What each symbol does to the nodes:
su: SB->GS, SD->BQ, DS->SD, LF->TC, FG->HG, RH->GD, RM->TP, MS->RJ, MM->BS, DG->SQ, HG->DG, LH->DS, BT->SZ, CM->PG, RC->ZC, BG->QB, LM->SJ, FJ->JZ, HM->SN, RJ->RC, SQ->FG, QJ->HD, MR->LP, BR->MM, PJ->QG, TC->HS, JB->LF, QB->QJ, HD->BG, SN->LM, SJ->HM, FZ->RM, CP->HB, GS->CM, CQ->FZ, MC->MR, SM->QQ, GP->BC, JZ->RP, ZC->MS, QG->CZ, GD->FH, CH->FJ, RP->CH, BC->JD, TH->MC, TR->RH, FH->TR, SZ->SM, JD->LZ, BQ->LH, HQ->CL, HS->JB, CL->CP, LZ->GP, LP->TH, BS->SR, GM->PJ, QQ->BT, CZ->GM, HB->HQ, TP->CQ, SR->BR, PG->SB
pe: SB->LF, SD->HD, DS->QJ, LF->RC, FG->SJ, RH->TH, RM->BS, MS->PJ, DG->SN, HG->HM, LH->QB, BT->FH, CM->HS, RC->CZ, LM->SD, HM->LH, RJ->QG, SQ->LM, MR->JZ, TC->ZC, JB->RJ, SN->DS, SJ->BQ, FZ->MM, CP->BC, GS->TC, CQ->BR, MC->FJ, SM->RH, GP->TP, ZC->GM, GD->MC, BC->CQ, TH->CH, TR->LP, FH->MR, SZ->TR, JD->FZ, BQ->BG, HQ->LZ, HS->MS, CL->GP, LZ->RM, LP->RP, QQ->GD, HB->JD, TP->SR, PG->JB
fo: SB->DG, SD->ZC, DS->RC, LF->SN, FG->CM, RH->LZ, RM->TH, MS->BQ, MM->RP, DG->SB, HG->PG, LH->RJ, BT->CP, CM->FG, RC->DS, BG->PJ, LM->TC, FJ->SR, HM->JB, RJ->LH, SQ->GS, QJ->CZ, MR->CQ, BR->JZ, PJ->BG, TC->LM, JB->HM, QB->QG, HD->GM, SN->LF, SJ->HS, FZ->LP, CP->BT, GS->SQ, CQ->MR, MC->TP, SM->HQ, GP->GD, JZ->BR, ZC->SD, QG->QB, GD->GP, CH->BS, RP->MM, BC->FH, TH->RM, TR->JD, FH->BC, SZ->HB, JD->TR, BQ->MS, HQ->SM, HS->SJ, CL->QQ, LZ->RH, LP->FZ, BS->CH, GM->HD, QQ->CL, CZ->QJ, HB->SZ, TP->MC, SR->FJ, PG->HG
po: SB->SM, SD->TP, DS->RM, LF->RH, FG->CP, RH->LF, RM->DS, MS->MR, MM->QB, DG->HQ, HG->HB, LH->FZ, BT->CM, CM->BT, RC->TH, BG->BR, LM->GP, FJ->GM, HM->JD, RJ->LP, SQ->CL, QJ->BS, MR->MS, BR->BG, PJ->JZ, TC->GD, JB->TR, QB->MM, HD->SR, SN->LZ, SJ->BC, FZ->LH, CP->FG, GS->QQ, CQ->BQ, MC->ZC, SM->SB, GP->LM, JZ->PJ, ZC->MC, QG->RP, GD->TC, CH->CZ, RP->QG, BC->SJ, TH->RC, TR->JB, FH->HS, SZ->PG, JD->HM, BQ->CQ, HQ->DG, HS->FH, CL->SQ, LZ->SN, LP->RJ, BS->QJ, GM->FJ, QQ->GS, CZ->CH, HB->HG, TP->SD, SR->HD, PG->SZ
ni: SD->LM, DS->SN, LF->SB, RH->SM, RM->LZ, MS->HS, MM->FZ, LH->HM, RC->LF, BG->BQ, LM->SQ, FJ->MC, HM->HG, RJ->JB, QJ->DS, MR->FH, BR->CQ, PJ->MS, TC->GS, JB->PG, QB->LH, HD->SD, SN->DG, SJ->FG, FZ->JD, CQ->BC, MC->GD, GP->CL, JZ->MR, ZC->TC, QG->RJ, GD->QQ, CH->TH, RP->LP, BC->CP, TH->RH, TR->SZ, FH->BT, JD->HB, BQ->SJ, HS->CM, LZ->HQ, LP->TR, BS->RM, GM->ZC, CZ->RC, TP->GP, SR->TP

The rows follow the links: the fewer symbols apart two nodes are, the more alike their rows tend to be.

Each row is also shifted at random along 5 hidden directions that mean nothing.

Some nodes, each with a row of numbers:
TH
[-32   7  24 -24  19   8 -37 -43   8  32   7   1 -89 -33  55  63  40   1  34 -10  29   9  16 -49 -10   5  48 -57  -5  63  -3  33   8   2  23 -32 -22  52 -30 -26 -15  -8 -64  37 -22 -30  15   5 -12  10   4   5  14 -30 -31  20   7   2  41   2  37   0  23   7 -45  -6  13  38]
HM
[  3 -29 -11 -30  -7  20 -17  50 -16   0  -3  -2  41   2 -74 -40 -25 -21 -58 -13  -4 -13  31  47  27   1 -59   9   1 -12 -19  -3 -13   6  -9  -5   9 -10 -17  -4  16  -6  17 -11 -19  40 -19  13  19 -10  -4 -17 -35  -5  11  21 -11   9 -13  28   5  35  19  -5  44 -10 -28   2]
SB
[ 58  18 -20  10 -23 -10  21  15 -20 -37  -7 -10  -3 -17 -25 -48  -8 -15 -22   9 -19  -4 -30  -2 -25   9  -4   6   6  -4   6  -1  14   2 -13   0  -7 -27  12 -35 -19  52 -10  -7   0   9  13  20  17 -25  22 -50  -9 -11   7 -38  10  19  10  -6 -33   7  12 -21  33 -23  45  -1]
JB
[ 10 -16 -17 -31  17  15 -33  54 -41 -29   0 -45 -77  -6   5  13  34 -24  -7   0   5   7  -6 -31   1   9 -18 -10  33 -12 -30  10  21  66  48 -52 -13  35 -39  11 -22  25 -20  56 -15 -14  -6 -15  28 -50  25 -49  26 -74 -19  56  51   5  43 -32  17 -47   6 -11 -14  90   3  11]
BT
[ 24  -4 -26   0 -29 -16  11  54  45 -59  32  35  29  32 -17  -2  20 -49 -12 -13 -43  11  27   6   4  -4 -18  19  70  70   3  28  39 -28  15 -22 -43  33 -59  29  -8  63  28  17 -15  39  -6  32 -55 -39  45  -5 -16 -70 -31 -36 -40   1 -30 -31  94  34 -11  -2 -11  37  17  -8]
MC
[  4  20  12   6  13 -14   8 -23  36   3  27  40  13   6  42  33  16 -12  66   2 -21   8   5  10 -43 -14  31   1  26  47  38 -23  27 -51   1  27 -15  27 -44  40   7  44 -21  42  23  11  -3  -6 -30  -5 -25  32  16  -2  -5 -28  -7 -32 -26  -6  51  10  12  31 -37  14  25 -11]
TR
[  9  -9 -13 -32  26  11   1   4  20  53  18  29 -17 -12  -3   7  21   2 -34 -26  -9 -25  15  -9  25  14 -16 -44 -17  44 -11  56 -20 -12  12 -12 -37 -11  12 -14   6 -13   4  22 -17   2  -5  21 -27   2  22  -3 -48  -8 -55  13  10  35  34 -14   1  44  -7 -17 -15 -38  -6  10]
LZ
[  0  -4  12 -23  -4   1 -14 -20  44   6  13  31   9   4 -22  -3   0 -31  11 -37  22 -14  17  26  14  11  -7  -7 -16   6  11   0 -22 -14  -5  17   5   4 -14  -3  30  -6  -6 -18 -20   5 -12 -29 -30  29 -54  -4  -2  22   8 -37 -42  12  -5  23  -2  29  16  23  19 -50 -31  28]
QQ
[-30  -3 -15 -22   2  -3 -26   1  41   0   7  -2 -43 -16  66  34  53  -9  32   2  30  -4 -22 -74   0 -28  57  -2 -13 -26   8  -4  28   6  14 -58 -33   1  22  25  -9 -36 -17  -7 -21   0   6 -21  -2   8  -6 -35  27   7 -41  -9  37   0  56 -25 -23 -22  25   6 -61   2  33   8]
SM
[ 18   5 -11 -25   4  -5   5   2  23 -12   1   2 -21 -14   1  -1  32 -17 -27 -16  24 -15 -17 -21  -5  -2   5 -12 -19  31   2  41  15 -17   1 -26 -45   3 -14 -27   3   4 -18 -10 -30  -2  12  22  -9  -2  22 -36 -34  -6 -48 -20  -4  29  24  -6 -15  34  13 -20   2 -26  20  16]
JD
[ 27   0   9  -7 -29   4  26  17   3 -16   6 -49 -29  26 -51  -3 -14  -6 -19 -23  24  23   7 -26  29  38 -25  21 -29 -24   3  34 -40  43   9  14 -21  19  12 -30  45 -18  23  -4 -25 -47   4  -9 -29   5  29   3  -1 -34 -10 -11  -4  43   6 -22 -25 -27 -19  13  20  35 -52  25]
RH
[ 67  39  11  20  12 -31  34 -33  15 -16  10  34 -25  -8   0 -27   3   6   6 -18 -26 -18  12   1 -23  36  13 -10  -4  47  14  39 -22 -41 -19  39 -23   8   5 -36  -4  57  -8  37  11 -14  35 -16 -40  -4   7 -13 -20 -29   5 -54 -21  22  -4   2  16  32   7   5  38 -37  32  19]
PJ
[  8   0   1  34  12 -11  18  13 -33   0  -8  -3   7   8  20   2  -4  27  -4  37 -26   8 -18  -7 -20 -30   2   9  10 -13 -32  -7   7  14   8   1  18  12  16   6  -7   3  19  24  34  -9   6   9  23 -46  15  -2   7 -14   3  29  34 -19   0 -17  -2 -32 -42   0 -16  47  11 -34]
FJ
[-45 -17  19 -33  35   3 -37  17  19  43  10 -13 -27 -27  38  47  52 -22 -28  17  25  -7 -22 -32   3 -65  20  -8  -4  -2  -5  57  16  -6  -2 -43   9  19 -14  26  40 -71 -11 -10  17 -17   4  32  -4 -43  38 -12 -11 -34 -30  23   9 -12  27 -24 -24  -2 -15 -23 -41  45   3  -8]
SN
[ 14  -8  -4  -6 -28  16   4 -11 -28 -31  -9 -24 -26 -27 -47 -15 -27 -24 -21 -10 -40 -10  30  25  -7  35 -30   2  28  46 -14  -4 -42  -3  -3   3   0  17 -45 -30 -15  58   0  -2 -16  18  24 -23 -10   4   0 -14  12 -61  36 -27 -41   1 -24  35  53   7  24  23  59   8  12  45]
LP
[  33   49    5   48    6  -25   54  -51   15   31   11   64   27   37   -1  -38  -16   64   48   -9    1    4    4   24  -13   37   19  -47  -40   31   27   -9   -8  -42  -11   83  -18   -2   32  -32   -7   19  -18   46   13  -19  -15    9  -14   42  -17   50  -30   65   -3    8   11   30   -8    8  -17   35  -16    1   -2 -100    4   -5]
QJ
[-13  -5  21  11   8   1 -24 -33 -25 -19  -1  -1  26  -6  11 -13   5   5  20   6  17   5 -16  24 -36  -8  -6 -11   2 -28 -16 -46   3   3  10  34  38   3 -14   9 -13   7 -25  -6   6  15 -11  -5  19  12 -21   9  33  20  36  -1 -14 -12 -32  44  -2 -26   9  10  47 -15  -7 -16]
DG
[ 10 -15  -6 -10 -22   5  -7   1 -11 -27 -17 -11  14 -16 -21 -33 -26 -28 -41 -12  14 -11  -8  15  10   9  -6   7   0  -3  -7 -11 -10   7 -15 -11  -1 -30   3 -30 -24   1 -10 -51 -18  21  11  -7  18  18 -21 -23  -2  14  11 -23 -22  -1   4  25 -14  12  32  -2  50 -37  15  11]
CP
[-44 -31  -9 -46 -46  19 -19  41  28  -8  12 -29 -22   0 -21  40  16 -31 -54 -23  15   8  31 -27  56  -2 -24  22  14  30  -8  39 -13  20  19 -78 -37  11 -31  14   5 -30  44 -41 -47  15  -5  23 -37  -4  41  -6  -6 -59 -40   3 -23   4  23 -14  41   1  -3  -8 -33  44 -33  14]
ZC
[ -9   4 -22   7   4   7 -20  24 -13 -15   6 -19   7  -4  27   8  18 -35  40  27 -20   8 -24   9 -28 -35  11  13  30 -21  13 -45  50  -8  -4   6  10  20 -34  20   2  30 -14  47  41   6  14 -19  41 -53 -13 -21  20 -14  14  15  36 -35  -9 -19  13 -10  15  -2 -43  54  38 -15]
GD
[ 30  10 -19   0  11 -32  16  20  34 -16  21  -4 -13   1  -8  22  25 -50   7  -6 -25 -13 -16 -13 -10 -21  -6  31  13  21  36  33   2 -26 -11   4 -32  16 -31  14  38  28  36  28  16  -5  13 -17 -23 -50   3 -26  -6 -51 -15 -42  -9  -8  -9 -25  22   7   4  -2 -17  38  22  -5]
CZ
[  0  -6  12  12  34  15 -30 -28  -8  -5 -12   9 -15 -17  33   4  21  23  28   2 -21 -16  -5   6 -59 -14  14 -40  34  44 -38  -8  18  -9  26   6  10  22 -41  18 -52  40 -45  25  13  21  -6   1   7  -8   9   4  30 -19  12  20 -22 -17  -6  33  36 -16   9  17  17   0  28  -1]

From each start, follow one symbol. Which node do you reach?
Answer with the node's name.
---
[ 63  30   2  41 -19 -14  47   9 -44 -20  11  10  41  22 -15 -54 -50  41  13  10 -49  18  -6  37 -16  47 -17 -11  -9   4  11 -30   2 -22 -13  50   6  12   0 -40 -22  70 -16  46  43  -5   7  17  23 -13  12   2 -18   3  31  -7  18   6 -32  -4 -13   0 -23 -11  32 -32  20  -5]
fo	LH
---
[-39 -24  33 -47 -24  16 -30 -35   6  33   7 -27 -78 -38   1  39   9  12 -25 -14  37  10  31 -36  26  31  15 -27 -22  57   2  46 -41  16   7 -31  -2  45 -28 -36   4 -51 -38 -10 -33 -41  10  -2 -21  46  24  26  11 -29 -18   4 -32  -1  32  13  21  -4  28   8 -24   2 -16  66]
fo	TH
---
[-40 -23   0 -25  17  -2 -19 -37  64  42  21  36  29 -22  -8  15  -7 -34   2 -31 -14 -20  38  21   3 -18   4   5  -6  47  15   3 -22 -32 -17 -14 -22 -22  -6  40  14 -37  12 -41 -19  35  -6 -35 -19  35 -34  13 -17  25  -1 -14 -48 -22  -5  11  35  46  16  17 -20 -31 -19  26]
po	LM
---
[ -8 -11 -20  -3  14   5 -14   1  16   9 -15   6  24 -31  13 -15  12 -14   5  16  -4 -21 -25  14  -7 -30  30  -3  -2 -14   5 -33  16  -8  -9 -27 -26 -42  33   3 -36  -4  -2 -27  -2  41   1  -2  39  -2 -34 -39  -2  39  -1   0  22 -16  25 -14 -18  28  24 -12  -7 -39  34   1]
po	QQ
---
[-55 -22  -5  11   3  16 -25 -18 -30  45 -11  -4  10  -9  20  26  -8  45   1  20   6   7  12  -5   1 -25  17  -9   4  -6 -26 -21 -16  32  10  -9  35 -15  30  29 -25 -50   3 -32   1  10   1   5  29  31  -8  26  13  39  19  50  10 -22   3  16   1 -32 -17   1 -11 -17 -35 -10]
su	QB
---
[ 39  11 -19  10  -6 -15  31  57  25  -6  23 -12 -32  13  -9  12  23 -30 -12  -1 -32   8   7 -23  21   2 -19  26  26  17   9  49   7  -1   8 -19 -26  22 -15  11  16  33  49  40   4   1   2  -2 -37 -55  37 -21 -14 -70 -41 -13  12  14   3 -44  35   4 -20  -8 -25  67   5  -7]
fo	BC
---
[ 30  12  17  19 -38 -13  46 -38   4 -16   8  15  -5  25 -24 -10 -41  42  -3 -13 -17  15  45  11  25  54 -23  -8 -19  58  13  20 -40 -24 -11  42   3  28   0 -48   3  24  10  20  -6 -27  17   8 -37  42  33  68 -14 -13  13 -27 -60  16 -29  27  34  21 -15  19  14 -31 -29  24]
ni	JD
---
[-60 -57   6 -79  14  19 -86  21  45  -5   3  23 -14 -14  11  30  56 -67 -11 -54  37  -6  33   0  20 -19  -3 -22  32  61 -24   6  25  -5  24 -68 -26  30 -73  51   7 -29 -34 -38 -62  49 -25  -2 -21  27  -6  -4  13 -40 -42  -7 -49  -2  14  32  71  13  43  24 -11   6 -21  27]
su	CL
---
[-38  -5  15  -5  11  -4 -20 -26  49  16  22  29  46  14  23  17 -13  -9  72 -11  18  11   8  47  -5 -14   1   8  -7  -6  39 -45   0 -29  -7  33  -1   0 -14  48  33 -26 -10 -11  11   1 -26 -33  -3  34 -49  44  31  35  10 -26 -34 -37 -42  14   7  12  18  40 -18  -8 -10   2]
fo	MC
---
[-31   2   8   6 -15   1  22 -25  30  27  21  35  34  24 -16   3 -32   7  21  -4   1  23  24  28  31   4   7  -1 -12  -7  29 -27 -20 -16 -18  22   1 -10  13  16  18 -39  26  -3  12  -3 -12  -7 -18  40 -22  67  -9  48  -4   3  -5  -3 -28  -2   4  17 -15  25 -40 -34 -47 -12]
su	FZ
---
[ 73  38 -12  27   0 -16  31  18 -35 -19  -8 -28 -12  -4 -25 -60 -15 -10  -6  10  -2  -4 -51   8 -20   8 -24  23 -31 -74  11  -7   4  -3 -37  55  -5 -18  32 -44  12  38   1  28  40 -22  22 -10  42 -40 -14 -68 -12  -2  15 -18  53  17  15 -16 -94   2   6 -35  39  -2  32   1]
fo	SN
---
[-33   6   8   3  15 -15   4 -12  22  36  22  35   8  26  22  22   7  20  35   7  -8   6  11  -5   5  -5  21 -22   2  21  23  -4  22 -20   5   5 -14   8  14  16   5 -11  -1  30  17  -9  -9  11 -13  -2 -12  30 -20  19 -30  21  18 -13   7 -21   4  23  -7   2 -57  -9 -13   4]
pe	JZ
---
[ 15  -8  11   7  16  -8   3  20 -18 -10 -11  18  52  29  -2 -16   4  21 -28  11 -23   3   0  41 -35 -21 -21 -32  17   7 -26 -10  31 -21  12  26  33  14 -17   5 -12  38 -13  26  16  22 -19  39  13 -38  24   5 -16 -10  20  31   1 -10 -29  14  16   0 -43 -22  34   2   9 -44]
ni	RJ
---
[  8 -33 -21 -26  -1  20 -30  51  -3 -39  -1  17  30  16 -18 -34  25 -32 -26  -6 -22  -2   4  17   4  -5 -17 -11  46  24 -26 -12  44  23  21 -29 -26   9 -35  14 -33  35  -8  20 -19  60 -10  16  30 -39  26 -37 -20 -28 -20  13   2   2   1   8  29  30  -3 -12  24   4   5 -21]
fo	HG
---
[-46 -32  21 -65  -5  41 -35   2 -28  23  -9 -28  20 -45 -32  -9 -29  -7 -58  13   2 -21   8  38  23 -15 -12  -6   1  30  -8  11 -12 -13 -17 -28  36  10 -52 -14  -1 -17 -40 -18  -6  24  -3   5  27   7   0   0   2  -2  18  23 -28 -32 -13  55  21  33  29 -17  32  -7  -1  35]
su	SD
---
[  6  -5   2   7 -28  24  15  15 -61 -17   3 -27   1  10 -23 -14 -40  34   2   6  -7  31  17   4  14  29 -30  12   4   8 -14 -30 -26  26   4  17  29  23 -13 -29  -8  15  -7   7  -9 -13   0  -4  15  12   1  20  23 -13  24  20   9   4 -18   9   9 -33  -7  11   8  36 -24   2]
pe	QB
---
[ -8  -4 -16  -7   1  -2  -3  35  41  -7  23  14  43  45 -27  -2   1 -37  19 -17   3   0   9  16  30 -13 -28  26  -1 -54  31 -37   7  24   8  19  -7 -20 -14  58  51  -5  38  -7   0   5 -34 -34  -9  -3 -41  17  -3  11   3  -6  -3   6 -29 -12   6   0  -5  31 -17  22 -46 -23]
fo	FH
---
[  4   1   5  57   2   4   7 -56 -28 -39 -10  16  11  31  19  -5 -22  49  54  -5  -6  29  10  22 -36  30 -16 -28  14  -5 -34 -60   2  16  43  46  46   9   4  14 -35  36 -24  16  18  -1 -24 -13  23  44 -23  33  47  36  49  22  -5  -1 -30  37  30 -52 -11  36  19 -12 -24 -18]
fo	QG
---
[  9  -7  -7  26  -2  -4  17   8  -5  -3  -8  13  60   2 -39 -38 -43   7   7   7 -45   3  26  47   7  19 -24  25  17 -18   7 -46 -18   7  -6  30  11 -32  20  18  -6  24  43 -10   2  51  -6 -25  19   4 -43   1  19  22  34   6  -1  -7 -22   8  25   6  -6  24  16 -14 -19   1]
po	BC
